Here is a tiny trained network, its code and every weight. The questions are about switching its units off for an input and a target symbol, where a switched-off unit gives its printed mean instead of its output.

import numpy as np


def w(rows, s, z=0):
    codes = np.array(rows[::2]) - 128.0
    scale = np.full(codes.shape[1], s)
    scale[-1] = z or s
    return codes * scale


def norm(h):
    return h / np.sqrt((h * h).mean(-1, keepdims=True) + 1e-5)


def f(y):
    return y / 2 * (1 + np.tanh(0.7978845608 * (y + 0.044715 * y**3)))


def softmax(a):
    e = np.exp(a - a.max(-1, keepdims=True))
    return e / e.sum(-1, keepdims=True)


def log_softmax(a):
    a = a - a.max(-1, keepdims=True)
    return a - np.log(np.exp(a).sum(-1, keepdims=True))


def net(x, mask):
    ids = ['αβγδεζηθμξπστφψω'.index(c) for c in x.split()]
    T = len(ids)
    res = E[ids] + P[:T]
    u = 0
    for l in range(3):
        q, k, v = (norm(res) @ M[l].T for M in (Q, K, V))
        z = softmax(np.where(np.tri(T) > 0, q @ k.T / 2**0.5, -1e9)) @ v
        res = res + np.where(mask[u], z, O[l][:, -1]) @ O[l][:, :-1]
        u += 1
        y = f(norm(res) @ A[l][:, :-1].T + A[l][:, -1])
        res = res + np.where(mask[u : u + 8], y, B[l][:, -1]) @ B[l][:, :-1]
        u += 8
    return log_softmax(norm(res)[-1] @ U[:, :-1].T + U[:, -1])


Q, K, V, O, A, B = {}, {}, {}, {}, {}, {}
E = w([
[135,103,135,125,152,97,112,134],'α',
[153,120,118,255,90,169,91,123],'β',
[46,37,79,163,120,118,116,158],'γ',
[126,165,165,147,86,116,121,146],'δ',
[155,157,104,179,135,98,130,100],'ε',
[141,109,170,131,127,140,140,153],'ζ',
[141,117,136,135,140,98,103,135],'η',
[104,123,146,135,75,118,150,113],'θ',
[166,99,189,137,171,177,92,80],'μ',
[81,87,170,69,122,143,44,106],'ξ',
[146,132,144,131,134,98,108,120],'π',
[97,91,124,127,151,160,141,125],'σ',
[119,145,106,147,183,179,131,111],'τ',
[133,135,105,120,119,123,129,146],'φ',
[127,161,165,130,109,126,144,159],'ψ',
[128,132,97,149,149,98,130,95],'ω',
],0.0083)
P = w([
[184,148,251,135,44,171,200,105],'0',
[150,122,198,138,133,103,230,153],'1',
[124,89,154,87,157,110,204,154],'2',
[125,90,144,80,174,120,176,145],'3',
[119,103,143,100,177,111,153,132],'4',
[102,99,128,100,177,124,136,116],'5',
[101,100,133,98,181,127,115,108],'6',
[98,109,135,105,180,136,101,98],'7',
[96,118,132,121,174,135,84,97],'8',
[96,122,134,124,173,149,68,100],'9',
[98,122,130,128,170,156,62,82],'10',
[92,124,129,141,167,153,50,87],'11',
[87,128,129,147,170,156,41,85],'12',
],0.0014)
Q[0] = w([
[98,160,109,120,76,24,62,169],'0.h0',
[199,125,132,144,227,46,4,121],'0.h0',
],0.0034)
K[0] = w([
[139,169,97,133,42,106,144,174],'0.h0',
[124,190,40,123,199,142,2,145],'0.h0',
],0.004)
V[0] = w([
[214,71,26,24,89,84,158,89],'0.h0',
[2,85,255,195,159,56,192,2],'0.h0',
],0.0016)
O[0] = w([
[127,59,113,201,8,149,150,51,10],'0.h0',
[181,118,18,185,252,165,156,191,255],'0.h0',
],0.0025,0.00095)
A[0] = w([
[78,192,109,147,183,188,152,123,165],'0.n0',
[254,180,153,155,134,103,86,115,66],'0.n1',
[157,176,223,133,117,117,123,111,140],'0.n2',
[209,138,81,122,196,107,117,180,83],'0.n3',
[162,140,47,97,125,121,132,192,3],'0.n4',
[98,176,142,149,103,123,69,130,212],'0.n5',
[130,169,119,177,140,109,130,109,174],'0.n6',
[153,47,164,101,144,150,146,55,63],'0.n7',
],0.0035,0.0011)
B[0] = w([
[183,125,67,105,73,135,127,168,250],'0.n0',
[37,25,92,104,166,164,140,121,137],'0.n1',
[148,18,120,79,162,104,183,203,153],'0.n2',
[182,47,186,170,157,112,236,136,169],'0.n3',
[82,133,254,207,116,76,114,147,118],'0.n4',
[138,124,110,39,220,129,139,111,163],'0.n5',
[174,119,100,40,148,165,137,135,160],'0.n6',
[141,174,163,129,73,109,110,145,141],'0.n7',
],0.0026,0.0021)
Q[1] = w([
[180,66,113,74,218,121,81,190],'1.h0',
[107,134,143,2,118,71,40,198],'1.h0',
],0.0027)
K[1] = w([
[154,144,56,189,180,117,2,194],'1.h0',
[128,193,144,32,131,85,45,207],'1.h0',
],0.0029)
V[1] = w([
[176,106,66,111,234,147,50,175],'1.h0',
[146,41,93,117,86,249,171,66],'1.h0',
],0.0014)
O[1] = w([
[144,106,152,101,108,49,243,156,255],'1.h0',
[92,151,214,251,230,129,142,96,250],'1.h0',
],0.0026,0.00054)
A[1] = w([
[87,113,179,182,78,63,74,101,148],'1.n0',
[100,91,156,168,141,165,158,219,148],'1.n1',
[137,159,126,215,146,223,145,81,113],'1.n2',
[190,251,66,149,171,220,114,92,49],'1.n3',
[166,188,138,216,145,109,137,173,141],'1.n4',
[161,80,28,126,227,184,42,96,7],'1.n5',
[124,103,119,85,141,51,154,52,119],'1.n6',
[181,82,202,148,112,232,102,61,47],'1.n7',
],0.0033,0.0012)
B[1] = w([
[168,122,79,61,220,164,144,219,149],'1.n0',
[92,177,118,129,22,120,110,39,191],'1.n1',
[123,93,86,78,193,124,46,142,217],'1.n2',
[122,76,25,46,99,148,131,204,235],'1.n3',
[125,126,113,23,64,183,159,155,163],'1.n4',
[147,104,211,169,101,174,233,50,251],'1.n5',
[191,123,106,148,41,254,144,192,130],'1.n6',
[139,163,171,167,192,74,147,220,153],'1.n7',
],0.0023,0.0022)
Q[2] = w([
[154,210,172,85,126,113,41,232],'2.h0',
[208,33,175,79,252,30,251,108],'2.h0',
],0.0029)
K[2] = w([
[193,163,158,5,39,52,61,231],'2.h0',
[232,132,101,9,225,143,123,172],'2.h0',
],0.0027)
V[2] = w([
[111,213,101,164,87,255,167,68],'2.h0',
[133,6,79,217,231,151,60,104],'2.h0',
],0.0009)
O[2] = w([
[173,133,167,74,146,107,99,71,255],'2.h0',
[110,111,155,132,3,120,110,112,174],'2.h0',
],0.0036,0.00034)
A[2] = w([
[177,88,110,233,124,130,197,82,50],'2.n0',
[150,143,206,137,206,133,77,97,182],'2.n1',
[84,109,123,180,124,202,133,34,111],'2.n2',
[105,154,79,145,119,127,43,123,3],'2.n3',
[203,138,106,161,116,141,206,134,115],'2.n4',
[158,152,254,139,18,115,206,130,81],'2.n5',
[147,72,176,115,82,56,59,145,145],'2.n6',
[87,180,132,110,101,101,159,191,173],'2.n7',
],0.0044,0.0011)
B[2] = w([
[114,179,182,103,33,75,56,157,192],'2.n0',
[86,185,69,180,34,75,157,83,216],'2.n1',
[196,183,160,84,102,94,191,254,251],'2.n2',
[98,166,127,143,173,95,55,54,92],'2.n3',
[126,167,68,64,115,157,37,77,189],'2.n4',
[41,234,39,172,103,194,95,13,239],'2.n5',
[158,191,51,100,185,208,162,145,153],'2.n6',
[139,147,183,171,66,137,199,140,208],'2.n7',
],0.0028,0.0018)
U = w([
[50,222,103,171,53,184,171,56,199],'α',
[137,137,226,98,93,124,229,248,173],'β',
[98,236,137,148,245,43,96,207,84],'γ',
[42,137,163,30,174,112,7,84,183],'δ',
[128,119,133,127,132,127,117,134,19],'ε',
[131,115,137,130,127,133,127,128,6],'ζ',
[23,3,79,189,105,117,127,178,155],'η',
[138,123,116,151,135,113,126,129,39],'θ',
[139,126,118,151,135,108,139,123,30],'μ',
[189,121,113,244,89,158,30,198,141],'ξ',
[130,30,143,96,71,120,180,57,89],'π',
[197,112,248,200,196,163,125,46,154],'σ',
[132,86,94,126,167,38,225,37,114],'τ',
[184,102,37,64,209,220,169,152,182],'φ',
[138,96,125,121,131,104,144,112,65],'ψ',
[237,153,87,58,41,58,79,114,186],'ω',
],0.0061,0.0025)

Each question gives the input, a string of symbols that net reads in full, and the target symbol t.
The units are the heads (2 rows each of Q, K, V and O) and the neurons (one row each of A and B). Each row of codes is followed by its name. A weight is (code - 128) times the scale printed after its matrix; where a second scale follows, it is the last column's (O, A, B and U).
mask holds one flag per unit, layer by layer, with each layer's heads first. A switched-off unit (its flag False) gives its mean, the last column of its rows in O or B, instead of its output. The means were averaged over made-up inputs and are rounded, as every weight is.
A unit's drop is (log p(t) with every unit on - log p(t) with that unit switched off) / (log p(t) with every unit on - log p(t) with every unit switched off).
The circuit of an input: a set's keep is (log p(t) with only the set's units on - log p(t) with every unit switched off) / (log p(t) with every unit on - log p(t) with every unit switched off). Starting from the 12 units with the biggest drops (on a tie, the unit counted first), units are removed one at a time, each time the one whose removal leaves the highest keep (on an exact tie, the one counted first), for as long as the keep stays at least 0.8.
circuit, biggest first: the units of the circuit, biggest drop first
top k neurons: the k neurons with the biggest drops, biggest first
k most important neurons of layer l: the k neurons of layer l with the biggest drops, biggest first
input τ φ τ π η σ ξ μ τ η ψ, target α: circuit, biggest first : (2.n5)
input τ ζ ξ π τ π, target τ: circuit, biggest first : (0.n1 1.n3 2.n1)
input φ θ φ θ φ ξ θ τ ξ τ ξ ε ε, target ω: top 2 neurons : (2.n0 1.n5)
input τ ξ τ φ φ ξ α τ θ ζ θ τ φ, target γ: 2 most important neurons of layer 2 : (2.n5 2.n3)
input μ φ φ τ μ δ, target α: top 2 neurons : (1.n3 1.n2)
input η μ φ τ ε η τ τ τ φ α, target φ: circuit, biggest first : (2.n6 1.n6)
input τ τ τ μ μ φ μ τ α φ θ π, target φ: top 2 neurons : (2.n6 1.n6)
input θ φ θ, target β: top 4 neurons : (0.n3 1.n5 0.n0 1.n0)
input σ θ τ β ψ θ ψ π θ σ φ θ, target δ: 3 most important neurons of layer 1 : (1.n5 1.n0 1.n2)
input τ τ β α, target τ: top 2 neurons : (1.n3 2.n2)
input φ θ δ φ δ μ ξ φ μ β φ, target δ: 2 most important neurons of layer 1 : (1.n7 1.n5)
input φ φ η η, target φ: top 3 neurons : (2.n6 1.n6 2.n2)
input τ ξ τ τ ω τ φ γ ω τ τ π α, target τ: top 3 neurons : (2.n1 1.n3 0.n0)
input θ η τ π ε, target ω: 3 most important neurons of layer 2 : (2.n0 2.n4 2.n5)
input ψ ξ θ μ θ ω φ π ξ π φ θ, target γ: 4 most important neurons of layer 1 : (1.n3 1.n5 1.n4 1.n0)
input φ θ δ φ σ τ δ ω ε τ φ μ θ, target β: top 2 neurons : (1.n5 1.n0)
input φ θ τ τ μ η, target τ: most important neuron of layer 0 : (0.n0)
input τ φ η, target φ: top 3 neurons : (2.n6 1.n5 1.n6)
input δ π θ γ τ τ ψ, target α: 3 most important neurons of layer 1 : (1.n2 1.n3 1.n1)
input σ τ τ τ τ τ τ δ θ δ τ δ π, target τ: top 4 neurons : (2.n1 1.n3 0.n1 0.n0)
input τ θ η μ ξ β φ, target α: top 3 neurons : (0.n3 2.n5 0.n4)
input π σ δ θ τ ζ δ δ θ φ μ ξ σ, target β: top 2 neurons : (2.n2 1.n5)
input μ ψ τ τ τ τ φ τ μ φ, target β: 3 most important neurons of layer 1 : (1.n5 1.n2 1.n0)
input μ τ θ, target α: top neuron : (2.n5)
input μ ω τ ξ θ δ τ τ δ τ τ γ φ, target α: 3 most important neurons of layer 1 : (1.n2 1.n3 1.n1)
